Below are the code and all the weights of a small trained network. Each question names an input and a class and asks about switching units off, where a switched-off unit gives its printed mean instead of its output.

import numpy as np


def w(rows, s, z=0):
    codes = np.array(rows[::2]) - 128.0
    scale = np.full(codes.shape[1], s)
    scale[-1] = z or s
    return codes * scale


def f(y):
    return np.maximum(y, 0)


def log_softmax(a):
    a = a - a.max(-1, keepdims=True)
    return a - np.log(np.exp(a).sum(-1, keepdims=True))


def net(x, mask):
    res = np.array(x, float).reshape(1, 8) / 4 @ E
    y = f(res @ A[0][:, :-1].T + A[0][:, -1])
    res = res + np.where(mask, y, B[0][:, -1]) @ B[0][:, :-1]
    return log_softmax(res[-1] @ U[:, :-1].T + U[:, -1])


A, B = {}, {}
E = w([
[123,157,192,3],'x0',
[191,188,138,88],'x1',
[178,140,130,171],'x2',
[94,69,251,154],'x3',
[189,16,60,77],'x4',
[41,82,98,138],'x5',
[93,66,77,59],'x6',
[246,94,90,254],'x7',
],0.0079)
A[0] = w([
[221,122,147,155,197],'n0',
[83,35,235,52,183],'n1',
[120,246,87,137,255],'n2',
[100,84,42,131,138],'n3',
[105,67,13,144,192],'n4',
[89,160,152,208,136],'n5',
[139,208,98,82,108],'n6',
[175,140,154,193,243],'n7',
[118,239,124,93,180],'n8',
[129,113,34,123,139],'n9',
[135,182,89,80,191],'n10',
[122,210,70,103,143],'n11',
[95,173,143,195,136],'n12',
[81,179,127,177,124],'n13',
],0.012,0.0042)
B[0] = w([
[187,164,63,170,207],'n0',
[35,241,44,30,249],'n1',
[126,51,250,152,223],'n2',
[84,62,10,139,182],'n3',
[146,9,2,150,209],'n4',
[69,132,118,240,194],'n5',
[249,96,200,84,186],'n6',
[142,213,119,197,212],'n7',
[160,187,248,106,218],'n8',
[122,39,141,84,181],'n9',
[217,104,186,91,189],'n10',
[203,25,159,114,187],'n11',
[63,142,150,218,188],'n12',
[42,129,203,218,182],'n13',
],0.0082,0.013)
U = w([
[192,188,94,211,106],'0',
[214,141,194,146,9],'1',
[33,183,129,47,239],'2',
[135,12,5,179,83],'3',
[43,146,188,254,2],'4',
],0.0093,0.0061)

Each question gives the input, the list of numbers given to net, and the class t.
The units are the neurons (one row each of A and B). Each row of codes is followed by its name. A weight is (code - 128) times the scale printed after its matrix; where a second scale follows, it is the last column's (A, B and U).
mask holds one flag per neuron, in row order. A switched-off neuron (its flag False) gives its mean, the last column of its row in B, instead of its output. The means were averaged over made-up inputs and are rounded, as every weight is.
A unit's drop is (log p(t) with every unit on - log p(t) with that unit switched off) / (log p(t) with every unit on - log p(t) with every unit switched off).
The circuit of an input: a set's keep is (log p(t) with only the set's units on - log p(t) with every unit switched off) / (log p(t) with every unit on - log p(t) with every unit switched off). Starting from the 12 units with the biggest drops (on a tie, the unit counted first), units are removed one at a time, each time the one whose removal leaves the highest keep (on an exact tie, the one counted first), for as long as the keep stays at least 0.8.
units of the circuit, in order: the units of the circuit, biggest drop first
most important unit: the unit with the biggest drop
top k neurons: the k neurons with the biggest drops, biggest first
drop when u is switched off: that unit's drop, to one decimal
input [1,-8,5,5,3,-8,6,0], class 2: most important unit -> n1
input [0,-7,5,3,-3,-6,7,1], class 2: top 2 neurons -> n4; n2
input [3,-4,-2,-1,-5,-6,-5,-6], class 1: units of the circuit, in order -> n6; n8
input [-2,2,-2,-4,-6,1,3,7], class 4: units of the circuit, in order -> n2; n13
input [2,2,4,-4,-4,2,-5,5], class 4: units of the circuit, in order -> n2; n12
input [-7,0,8,-6,-2,4,-5,8], class 3: top 3 neurons -> n4; n8; n0
input [-4,5,-7,-1,-7,-8,-5,0], class 4: top 3 neurons -> n12; n13; n5
input [-8,2,2,8,8,-3,-6,-7], class 2: top 2 neurons -> n1; n4
input [-4,1,8,0,1,-2,0,-6], class 1: top 2 neurons -> n1; n5
input [-7,4,5,-3,-2,3,0,4], class 3: top 2 neurons -> n4; n8
input [-3,2,3,-6,-7,2,2,2], class 4: drop when n2 is switched off -> 0.0
input [-4,-3,-5,8,5,-7,4,-2], class 2: drop when n1 is switched off -> 0.5
input [6,6,6,-7,-2,-2,5,8], class 1: drop when n4 is switched off -> 0.0
input [-2,-8,2,4,-6,-1,7,-5], class 2: units of the circuit, in order -> n1
input [0,5,-1,-7,-3,8,-3,8], class 3: drop when n11 is switched off -> 0.1
